Group and class of each row
[.05, -.10, -.42, .03, -.04, .01, -.05, -.03, .00, -.02, .10, -.04, -.11, .08, -.03, .02, -.03, -.01, .05, .05, .19, .11, -.08, .13, .01, .01, -.02, -.13, .04, -.03, -.01, .03, .16, .13, .09, .11, -.02, -.01, .08, -.05, -.01, .06, .01, .02, .05, -.13, .08, .02, -.01]  BD > <5>
[.03, .01, -.01, .08, .04, -.11, -.10, .09, .00, .04, .05, -.05, -.13, .13, .00, -.01, -.06, .00, .11, .04, .16, .08, -.08, .20, .02, .00, -.03, -.03, .05, .01, -.05, .00, .34, .44, .09, -.03, -.09, -.06, .03, -.07, -.06, -.02, .00, -.08, .06, -.19, .09, .00, -.06]  BD > <9>
[.09, .00, -.30, .03, .03, .04, -.08, .04, .01, .08, .18, -.01, -.06, .14, .00, -.03, -.05, .01, .10, .03, .16, .14, -.09, .08, -.01, .03, -.04, .00, .00, .04, -.04, .04, .37, .32, .09, .07, -.10, -.02, .07, -.11, -.03, .06, -.01, .00, .04, -.22, .14, -.01, .08]  BD > <5>
[-.02, -.01, -.30, .10, -.01, .11, -.05, .05, .03, .03, -.06, -.04, -.11, .15, -.08, -.06, -.06, .00, .11, .03, .18, .07, -.09, .08, .04, .04, -.02, -.07, .00, -.01, -.04, .01, .45, .46, .11, -.02, -.05, -.03, .02, -.09, .03, -.05, .04, -.14, .00, -.21, .06, -.01, .02]  BD > <9>
[-.02, .09, .03, .12, -.07, .09, .00, -.03, .05, .07, .08, -.11, .03, .05, -.03, -.04, -.02, .00, .07, -.04, -.06, .04, -.10, .09, .04, .02, .01, .09, -.25, -.04, -.01, .01, .06, .10, .07, -.02, .02, -.06, -.06, .01, -.06, .02, .00, -.41, -.05, -.02, .12, .01, -.03]  Ml > <12>
[.04, .10, .14, .06, -.01, .05, -.03, .07, .05, .13, .02, -.07, .00, .07, -.04, -.06, -.02, .00, -.04, -.02, -.01, .03, -.05, .02, -.01, .00, -.02, .10, -.31, .08, -.03, .02, .05, -.10, .02, .10, .02, -.03, -.05, -.03, -.01, -.01, .02, -.02, -.02, .03, -.01, -.04, -.04]  Ml > <12>
[-.01, -.07, -.27, .09, .00, .03, -.06, .03, .04, -.01, .06, -.07, -.10, .09, -.09, -.01, -.04, -.01, -.02, .05, .18, .08, -.05, .15, .02, .02, -.03, -.06, -.11, .00, -.09, -.01, .27, .52, .12, .02, -.03, .00, .06, -.04, -.01, -.01, .03, -.04, .05, -.13, -.01, .01, .06]  BD > <9>
[.03, .00, -.25, .11, .00, .07, -.05, .03, .07, .05, .08, -.07, -.05, .13, -.07, -.02, -.04, -.01, .00, .03, .13, .12, -.06, .06, .00, .04, .00, -.05, -.16, .04, -.05, .01, .22, .33, .12, .06, -.04, .02, .03, -.08, .00, .01, .01, .01, .02, -.12, .10, .01, .04]  BD > <5>
[.00, -.11, -.41, .08, .00, .05, -.06, -.02, .02, -.06, .07, -.02, -.06, .00, -.10, -.04, -.05, .01, -.07, .04, .13, .05, -.02, .03, .03, .07, .00, -.11, .02, .00, -.05, .00, .32, .71, .11, -.01, -.07, .00, .09, -.05, .01, .03, .04, .08, .05, -.13, .01, -.01, .07]  BD > <9>
[.00, -.03, -.15, .10, .02, -.03, -.09, .05, .01, -.04, .00, -.05, -.12, .11, .00, .02, -.06, .01, .12, .03, .17, .10, -.06, .25, .04, .03, -.02, -.06, .06, -.05, -.03, .00, .36, .59, .12, -.11, -.07, .01, .03, -.06, -.03, -.03, .03, -.19, .04, -.20, .11, .00, .01]  BD > <9>
